Here is a tiny trained network, its code and every weight. The questions are about switching its units off for an input and a class, where a switched-off unit gives its printed mean instead of its output.

import numpy as np


def w(rows, s, z=0):
    codes = np.array(rows[::2]) - 128.0
    scale = np.full(codes.shape[1], s)
    scale[-1] = z or s
    return codes * scale


def f(y):
    return np.maximum(y, 0)


def log_softmax(a):
    a = a - a.max(-1, keepdims=True)
    return a - np.log(np.exp(a).sum(-1, keepdims=True))


def net(x, mask):
    res = np.array(x, float).reshape(1, 7) / 4 @ E
    y = f(res @ A[0][:, :-1].T + A[0][:, -1])
    res = res + np.where(mask, y, B[0][:, -1]) @ B[0][:, :-1]
    return log_softmax(res[-1] @ U[:, :-1].T + U[:, -1])


A, B = {}, {}
E = w([
[146,122,140,151,138,103,132,101],'x0',
[129,130,131,123,139,131,135,142],'x1',
[153,106,100,148,137,148,129,95],'x2',
[127,132,129,153,120,178,133,145],'x3',
[200,254,78,134,176,122,61,84],'x4',
[119,140,162,172,102,116,127,106],'x5',
[128,139,57,245,79,13,188,193],'x6',
],0.014)
A[0] = w([
[129,153,149,116,124,146,87,121,148],'n1',
[140,178,91,156,119,120,125,151,81],'n2',
[150,141,66,171,86,84,166,178,144],'n3',
[133,107,112,143,113,132,109,163,121],'n4',
[151,87,95,146,87,91,130,164,165],'n5',
[73,76,142,131,128,123,173,118,236],'n6',
[111,23,156,108,124,130,165,104,255],'n7',
[115,115,160,100,130,142,117,129,223],'n8',
[120,120,166,118,133,139,88,107,248],'n9',
[121,119,157,137,156,170,112,127,196],'n10',
[172,252,90,136,154,129,81,115,139],'n11',
],0.018,0.0073)
B[0] = w([
[167,123,165,96,174,181,137,121,176],'n1',
[115,197,71,155,94,65,159,131,173],'n2',
[4,140,106,188,171,53,171,183,226],'n3',
[70,150,117,141,80,168,101,141,148],'n4',
[84,151,133,147,123,134,85,206,191],'n5',
[127,32,130,186,133,174,101,201,209],'n6',
[170,52,86,144,111,153,124,133,238],'n7',
[200,87,139,68,75,158,155,123,190],'n8',
[241,129,120,79,145,140,139,145,196],'n9',
[177,125,153,82,98,227,160,113,184],'n10',
[97,244,109,90,167,109,179,41,252],'n11',
],0.012,0.028)
U = w([
[247,44,153,155,56,186,131,139,254],'0',
[207,183,165,112,188,198,129,1,115],'1',
[82,76,155,243,133,163,109,220,96],'2',
[102,198,93,205,108,74,180,82,4],'3',
],0.0097,0.0032)

Each question gives the input, the list of numbers given to net, and the class t.
The units are the neurons (one row each of A and B). Each row of codes is followed by its name. A weight is (code - 128) times the scale printed after its matrix; where a second scale follows, it is the last column's (A, B and U).
mask holds one flag per neuron, in row order. A switched-off neuron (its flag False) gives its mean, the last column of its row in B, instead of its output. The means were averaged over made-up inputs and are rounded, as every weight is.
A unit's drop is (log p(t) with every unit on - log p(t) with that unit switched off) / (log p(t) with every unit on - log p(t) with every unit switched off).
unit that matters most: the unit with the biggest drop
k most important neurons: the k neurons with the biggest drops, biggest first
drop of u: that unit's drop, to one decimal
input [5,-2,-8,3,-1,0,-6], class 0: unit that matters most -> n11
input [-8,0,4,-5,0,7,5], class 2: 2 most important neurons -> (n11 n5)
input [-5,-5,-4,7,1,-7,-1], class 1: 2 most important neurons -> (n6 n7)
input [5,3,0,-3,-8,-3,0], class 0: 2 most important neurons -> (n3 n7)
input [-7,-8,-7,0,0,3,-1], class 0: 2 most important neurons -> (n11 n3)
input [5,-6,-2,5,-6,0,0], class 0: 2 most important neurons -> (n3 n7)
input [-7,-1,-3,5,1,-1,4], class 3: 3 most important neurons -> (n6 n2 n7)
input [2,6,4,-2,0,-7,6], class 2: drop of n5 -> 0.5
input [7,-5,-1,8,0,5,-8], class 0: drop of n11 -> 2.0
input [8,5,6,1,0,-3,5], class 2: drop of n5 -> 0.2
